Below is a small trained network, with its code and all its weights. Each question gives an input and a target symbol and asks what happens when units are switched off, that is, made to give their printed mean instead of their output.

import numpy as np


def w(rows, s, z=0):
    codes = np.array(rows[::2]) - 128.0
    scale = np.full(codes.shape[1], s)
    scale[-1] = z or s
    return codes * scale


def f(y):
    return y / 2 * (1 + np.tanh(0.7978845608 * (y + 0.044715 * y**3)))


def softmax(a):
    e = np.exp(a - a.max(-1, keepdims=True))
    return e / e.sum(-1, keepdims=True)


def log_softmax(a):
    a = a - a.max(-1, keepdims=True)
    return a - np.log(np.exp(a).sum(-1, keepdims=True))


def net(x, mask):
    ids = ['ΓΔαβηψ'.index(c) for c in x.split()]
    T = len(ids)
    res = E[ids] + P[:T]
    r = res
    for j in range(3):
        rows = slice(3 * j, 3 * j + 3)
        q, k, v = (r @ M[0][rows].T for M in (Q, K, V))
        z = softmax(np.where(np.tri(T) > 0, q @ k.T / 3**0.5, -1e9)) @ v
        o = O[0][rows]
        res = res + np.where(mask[j], z, o[:, -1]) @ o[:, :-1]
    y = f(res @ A[0][:, :-1].T + A[0][:, -1])
    res = res + np.where(mask[3:7], y, B[0][:, -1]) @ B[0][:, :-1]
    return log_softmax(res[-1] @ U[:, :-1].T + U[:, -1])


Q, K, V, O, A, B = {}, {}, {}, {}, {}, {}
E = w([
[148,196,155,198,121,63],'Γ',
[213,133,136,136,141,134],'Δ',
[156,183,86,135,185,72],'α',
[146,139,196,99,166,192],'β',
[123,147,70,125,99,141],'η',
[254,141,231,64,91,131],'ψ',
],0.017)
P = w([
[110,164,150,72,143,138],'0',
[133,181,167,196,71,119],'1',
[90,40,57,113,85,95],'2',
[116,197,166,68,86,68],'3',
[133,77,162,189,105,146],'4',
[102,95,101,101,116,72],'5',
[119,140,130,18,91,148],'6',
[169,50,216,154,161,122],'7',
[122,105,8,15,157,118],'8',
[91,223,151,75,64,63],'9',
],0.012)
Q[0] = w([
[147,150,102,58,51,97],'h0',
[178,172,91,192,184,25],'h0',
[75,75,49,76,93,197],'h0',
[156,179,84,179,165,195],'h1',
[7,43,116,108,126,119],'h1',
[77,125,129,78,38,29],'h1',
[254,117,128,91,20,113],'h2',
[129,42,82,135,136,168],'h2',
[167,121,132,63,66,120],'h2',
],0.0082)
K[0] = w([
[197,11,133,98,71,179],'h0',
[67,62,76,10,214,112],'h0',
[41,105,224,150,99,122],'h0',
[182,207,232,175,183,79],'h1',
[31,252,54,16,86,113],'h1',
[124,60,149,122,86,47],'h1',
[14,117,74,144,111,137],'h2',
[253,104,87,18,186,90],'h2',
[17,89,131,81,212,193],'h2',
],0.0071)
V[0] = w([
[105,133,236,173,76,182],'h0',
[140,108,155,128,191,59],'h0',
[114,170,109,205,205,204],'h0',
[186,254,190,198,166,203],'h1',
[16,98,132,83,95,83],'h1',
[205,134,210,116,85,140],'h1',
[163,185,49,168,165,209],'h2',
[118,69,206,155,145,180],'h2',
[65,173,94,100,51,189],'h2',
],0.0088)
O[0] = w([
[105,84,191,142,64,209,2],'h0',
[176,80,134,89,186,39,163],'h0',
[27,102,154,124,198,108,97],'h0',
[14,2,191,182,77,5,212],'h1',
[123,189,58,50,113,173,61],'h1',
[182,200,228,154,60,127,163],'h1',
[64,95,159,200,44,86,167],'h2',
[95,168,142,78,207,190,14],'h2',
[31,69,7,107,55,122,121],'h2',
],0.0072,0.0066)
A[0] = w([
[217,119,151,138,172,158,115],'n0',
[170,197,138,86,122,66,253],'n1',
[79,84,104,162,218,148,187],'n2',
[254,116,129,111,100,144,37],'n3',
],0.0081,0.0039)
B[0] = w([
[122,128,126,198,102,37,138],'n0',
[157,109,88,57,175,245,253],'n1',
[254,73,108,105,216,131,136],'n2',
[146,94,231,150,124,87,146],'n3',
],0.0085,0.013)
U = w([
[58,200,162,194,86,15,76],'Γ',
[127,132,108,207,124,76,123],'Δ',
[160,102,87,138,251,148,192],'α',
[9,250,201,2,177,114,113],'β',
[68,212,56,38,51,205,224],'η',
[177,244,147,51,37,113,1],'ψ',
],0.0063,0.0055)

Each question gives the input, a string of symbols that net reads in full, and the target symbol t.
The units are the heads (3 rows each of Q, K, V and O) and the neurons (one row each of A and B). Each row of codes is followed by its name. A weight is (code - 128) times the scale printed after its matrix; where a second scale follows, it is the last column's (O, A, B and U).
mask holds one flag per unit, heads first, then neurons. A switched-off unit (its flag False) gives its mean, the last column of its rows in O or B, instead of its output. The means were averaged over made-up inputs and are rounded, as every weight is.
A unit's drop is (log p(t) with every unit on - log p(t) with that unit switched off) / (log p(t) with every unit on - log p(t) with every unit switched off).
The circuit of an input: a set's keep is (log p(t) with only the set's units on - log p(t) with every unit switched off) / (log p(t) with every unit on - log p(t) with every unit switched off). Starting from all 7 units, units are removed one at a time, each time the one whose removal leaves the highest keep (on an exact tie, the one counted first), for as long as the keep stays at least 0.8.
circuit, biggest first: the units of the circuit, biggest drop first
top k neurons: the k neurons with the biggest drops, biggest first
which heads matter: for each layer, one digit per head in row order, 1 if its drop is at least 0.15 and else 0, layers parted by /
drop when u is switched off: that unit's drop, to one decimal
input η ψ η α α Γ β α α α, target α: circuit, biggest first : n1, h0
input η α α β Δ, target Γ: circuit, biggest first : n1, h1
input α η Δ α β Γ α α α α, target α: circuit, biggest first : h0, n1
input η α α α β, target Γ: circuit, biggest first : n1
input α α α α α η Γ ψ α Γ, target ψ: which heads matter : 010
input β β ψ α, target ψ: top 2 neurons : n3, n0
input α η β Δ, target η: top 2 neurons : n1, n2
input α η α α, target η: circuit, biggest first : h2, h1
input η β α α ψ, target Γ: circuit, biggest first : h1, n3
input Γ α ψ β, target ψ: circuit, biggest first : h1, h0
input Δ α α β ψ Γ β, target ψ: circuit, biggest first : h0, n1
input η η α ψ α η α ψ α Γ, target ψ: circuit, biggest first : n1, h1
input Γ η α α α ψ α β, target Γ: top 2 neurons : n1, n0
input η β β, target η: which heads matter : 110
input α α ψ η, target ψ: circuit, biggest first : h0, h1
input α α Γ, target α: circuit, biggest first : h1, h0
input α ψ α α α ψ α, target ψ: circuit, biggest first : h1, h0
input β β ψ, target ψ: circuit, biggest first : h1
input η Γ Γ α η ψ α Γ Δ, target Δ: top 2 neurons : n1, n3
input α Γ α β η, target Γ: top neuron : n1
input η η Δ β η α α β, target Δ: top 2 neurons : n1, n0
input Δ η α α ψ, target Γ: top 2 neurons : n3, n0
input β ψ ψ η, target ψ: drop when h0 is switched off : 0.8
input α η α β, target η: drop when h0 is switched off : 0.0
input η α η α ψ η α α Δ, target Δ: drop when h2 is switched off : 0.1
input α η Γ α Δ, target Γ: drop when n0 is switched off : 0.1
